Below is a small trained network, with its code and all its weights. Each question gives an input and a class and asks what happens when units are switched off, that is, made to give their printed mean instead of their output.

import numpy as np


def w(rows, s, z=0):
    codes = np.array(rows[::2]) - 128.0
    scale = np.full(codes.shape[1], s)
    scale[-1] = z or s
    return codes * scale


def norm(h):
    return h / np.sqrt((h * h).mean(-1, keepdims=True) + 1e-5)


def f(y):
    return y / 2 * (1 + np.tanh(0.7978845608 * (y + 0.044715 * y**3)))


def log_softmax(a):
    a = a - a.max(-1, keepdims=True)
    return a - np.log(np.exp(a).sum(-1, keepdims=True))


def net(x, mask):
    res = np.array(x, float).reshape(1, 4) / 4 @ E
    u = 0
    for l in range(2):
        y = f(norm(res) @ A[l][:, :-1].T + A[l][:, -1])
        res = res + np.where(mask[u : u + 5], y, B[l][:, -1]) @ B[l][:, :-1]
        u += 5
    return log_softmax(norm(res)[-1] @ U[:, :-1].T + U[:, -1])


A, B = {}, {}
E = w([
[56,95,66,120],'x0',
[162,109,241,3],'x1',
[223,57,77,158],'x2',
[168,198,147,73],'x3',
],0.0067)
A[0] = w([
[247,93,70,149,148],'L0N0',
[125,158,189,238,181],'L0N1',
[64,227,114,143,98],'L0N2',
[110,136,44,201,131],'L0N3',
[29,109,155,21,252],'L0N4',
],0.016,0.0043)
B[0] = w([
[210,142,135,59,201],'L0N0',
[103,150,95,20,181],'L0N1',
[127,181,47,180,191],'L0N2',
[87,39,138,172,208],'L0N3',
[254,107,123,99,245],'L0N4',
],0.022,0.012)
A[1] = w([
[72,92,144,192,1],'L1N0',
[178,138,57,132,176],'L1N1',
[168,118,211,123,130],'L1N2',
[175,141,194,101,24],'L1N3',
[160,219,121,252,117],'L1N4',
],0.022,0.0023)
B[1] = w([
[67,77,98,191,155],'L1N0',
[179,71,163,95,246],'L1N1',
[90,118,161,66,196],'L1N2',
[73,102,143,164,212],'L1N3',
[95,254,87,113,154],'L1N4',
],0.027,0.013)
U = w([
[180,36,179,44,209],'0',
[193,185,98,146,83],'1',
[100,175,123,178,32],'2',
[90,247,35,103,195],'3',
[73,177,167,179,1],'4',
[89,144,172,205,14],'5',
[3,57,62,251,203],'6',
[37,166,202,123,60],'7',
],0.017,0.008)

Each question gives the input, the list of numbers given to net, and the class t.
The units are the neurons (one row each of A and B). Each row of codes is followed by its name. A weight is (code - 128) times the scale printed after its matrix; where a second scale follows, it is the last column's (A, B and U).
mask holds one flag per neuron, layer by layer. A switched-off neuron (its flag False) gives its mean, the last column of its row in B, instead of its output. The means were averaged over made-up inputs and are rounded, as every weight is.
A unit's drop is (log p(t) with every unit on - log p(t) with that unit switched off) / (log p(t) with every unit on - log p(t) with every unit switched off).
The circuit of an input: a set's keep is (log p(t) with only the set's units on - log p(t) with every unit switched off) / (log p(t) with every unit on - log p(t) with every unit switched off). Starting from all 10 units, units are removed one at a time, each time the one whose removal leaves the highest keep (on an exact tie, the one counted first), for as long as the keep stays at least 0.8.
circuit, biggest first: the units of the circuit, biggest drop first
most important unit: the unit with the biggest drop
k most important neurons: the k neurons with the biggest drops, biggest first
top k neurons in layer l: the k neurons of layer l with the biggest drops, biggest first
drop of u: that unit's drop, to one decimal
input [3,-5,2,0], class 6: circuit, biggest first : (L0N4)
input [3,-3,-2,6], class 3: 2 most important neurons : (L0N2; L1N4)
input [3,1,4,-8], class 6: top 2 neurons in layer 1 : (L1N1; L1N0)
input [2,-2,3,-6], class 6: 2 most important neurons : (L0N3; L0N4)
input [-4,1,-6,3], class 1: 2 most important neurons : (L0N2; L0N3)
input [-2,0,-3,1], class 1: top 2 neurons in layer 1 : (L1N4; L1N2)
input [-6,-5,-4,-3], class 3: 3 most important neurons : (L0N4; L0N1; L1N3)
input [2,-8,4,-8], class 6: 2 most important neurons : (L0N3; L0N4)
input [4,-3,0,5], class 6: 2 most important neurons : (L0N3; L1N0)
input [3,-6,-6,6], class 3: 2 most important neurons : (L0N2; L1N4)
input [-8,-1,-2,-1], class 3: 2 most important neurons : (L0N4; L1N1)
input [4,-8,0,3], class 6: drop of L0N3 : 0.8
input [5,-6,0,5], class 6: drop of L0N3 : 0.6
input [1,-3,0,0], class 6: drop of L0N0 : 0.0
input [-3,-3,-7,8], class 3: drop of L0N2 : 0.6
input [5,-4,0,4], class 6: most important unit : L0N3
